Below is a small trained network, with its code and all its weights. Each question gives an input and a class and asks what happens when units are switched off, that is, made to give their printed mean instead of their output.

import numpy as np


def w(rows, s, z=0):
    codes = np.array(rows[::2]) - 128.0
    scale = np.full(codes.shape[1], s)
    scale[-1] = z or s
    return codes * scale


def f(y):
    return np.maximum(y, 0)


def log_softmax(a):
    a = a - a.max(-1, keepdims=True)
    return a - np.log(np.exp(a).sum(-1, keepdims=True))


def net(x, mask):
    res = np.array(x, float).reshape(1, 5) / 4 @ E
    y = f(res @ A[0][:, :-1].T + A[0][:, -1])
    res = res + np.where(mask, y, B[0][:, -1]) @ B[0][:, :-1]
    return log_softmax(res[-1] @ U[:, :-1].T + U[:, -1])


A, B = {}, {}
E = w([
[67,80,62],'x0',
[226,165,46],'x1',
[176,79,136],'x2',
[119,3,34],'x3',
[132,49,131],'x4',
],0.0078)
A[0] = w([
[58,60,128,200],'neuron 1',
[101,140,204,226],'neuron 2',
[166,81,97,73],'neuron 3',
[66,67,85,154],'neuron 4',
[194,191,119,254],'neuron 5',
[213,107,183,111],'neuron 6',
[1,108,142,248],'neuron 7',
[169,188,104,193],'neuron 8',
],0.0092,0.004)
B[0] = w([
[12,99,232,225],'neuron 1',
[164,217,228,215],'neuron 2',
[59,221,98,161],'neuron 3',
[14,10,204,215],'neuron 4',
[222,178,94,220],'neuron 5',
[221,151,140,166],'neuron 6',
[51,156,253,255],'neuron 7',
[241,171,56,191],'neuron 8',
],0.0056,0.008)
U = w([
[230,48,195,116],'0',
[23,71,119,110],'1',
[184,82,57,97],'2',
[148,123,253,224],'3',
[27,240,186,134],'4',
[74,24,231,3],'5',
[191,161,63,131],'6',
],0.0074,0.0046)

Each question gives the input, the list of numbers given to net, and the class t.
The units are the neurons (one row each of A and B). Each row of codes is followed by its name. A weight is (code - 128) times the scale printed after its matrix; where a second scale follows, it is the last column's (A, B and U).
mask holds one flag per neuron, in row order. A switched-off neuron (its flag False) gives its mean, the last column of its row in B, instead of its output. The means were averaged over made-up inputs and are rounded, as every weight is.
A unit's drop is (log p(t) with every unit on - log p(t) with that unit switched off) / (log p(t) with every unit on - log p(t) with every unit switched off).
The circuit of an input: a set's keep is (log p(t) with only the set's units on - log p(t) with every unit switched off) / (log p(t) with every unit on - log p(t) with every unit switched off). Starting from all 8 units, units are removed one at a time, each time the one whose removal leaves the highest keep (on an exact tie, the one counted first), for as long as the keep stays at least 0.8.
units of the circuit, in order: the units of the circuit, biggest drop first
most important unit: the unit with the biggest drop
k most important neurons: the k neurons with the biggest drops, biggest first
drop when u is switched off: that unit's drop, to one decimal
input [5,7,7,4,6], class 1: units of the circuit, in order	[neuron 3; neuron 4; neuron 5]
input [4,-5,-8,8,-6], class 5: units of the circuit, in order	[neuron 4; neuron 7; neuron 1]
input [5,1,6,-5,-3], class 2: most important unit	neuron 7
input [-2,5,6,1,-8], class 2: 2 most important neurons	[neuron 2; neuron 7]
input [-5,1,6,4,4], class 2: units of the circuit, in order	[neuron 7; neuron 2]
input [0,3,8,-1,-3], class 2: 3 most important neurons	[neuron 7; neuron 2; neuron 1]
input [4,3,5,8,-6], class 1: 2 most important neurons	[neuron 4; neuron 3]
input [6,8,-2,-3,3], class 6: drop when neuron 7 is switched off	0.1
input [6,5,4,7,7], class 1: drop when neuron 5 is switched off	0.0
input [-3,2,-6,-3,-8], class 6: drop when neuron 5 is switched off	0.1
input [-2,5,8,-6,-2], class 6: drop when neuron 7 is switched off	0.1
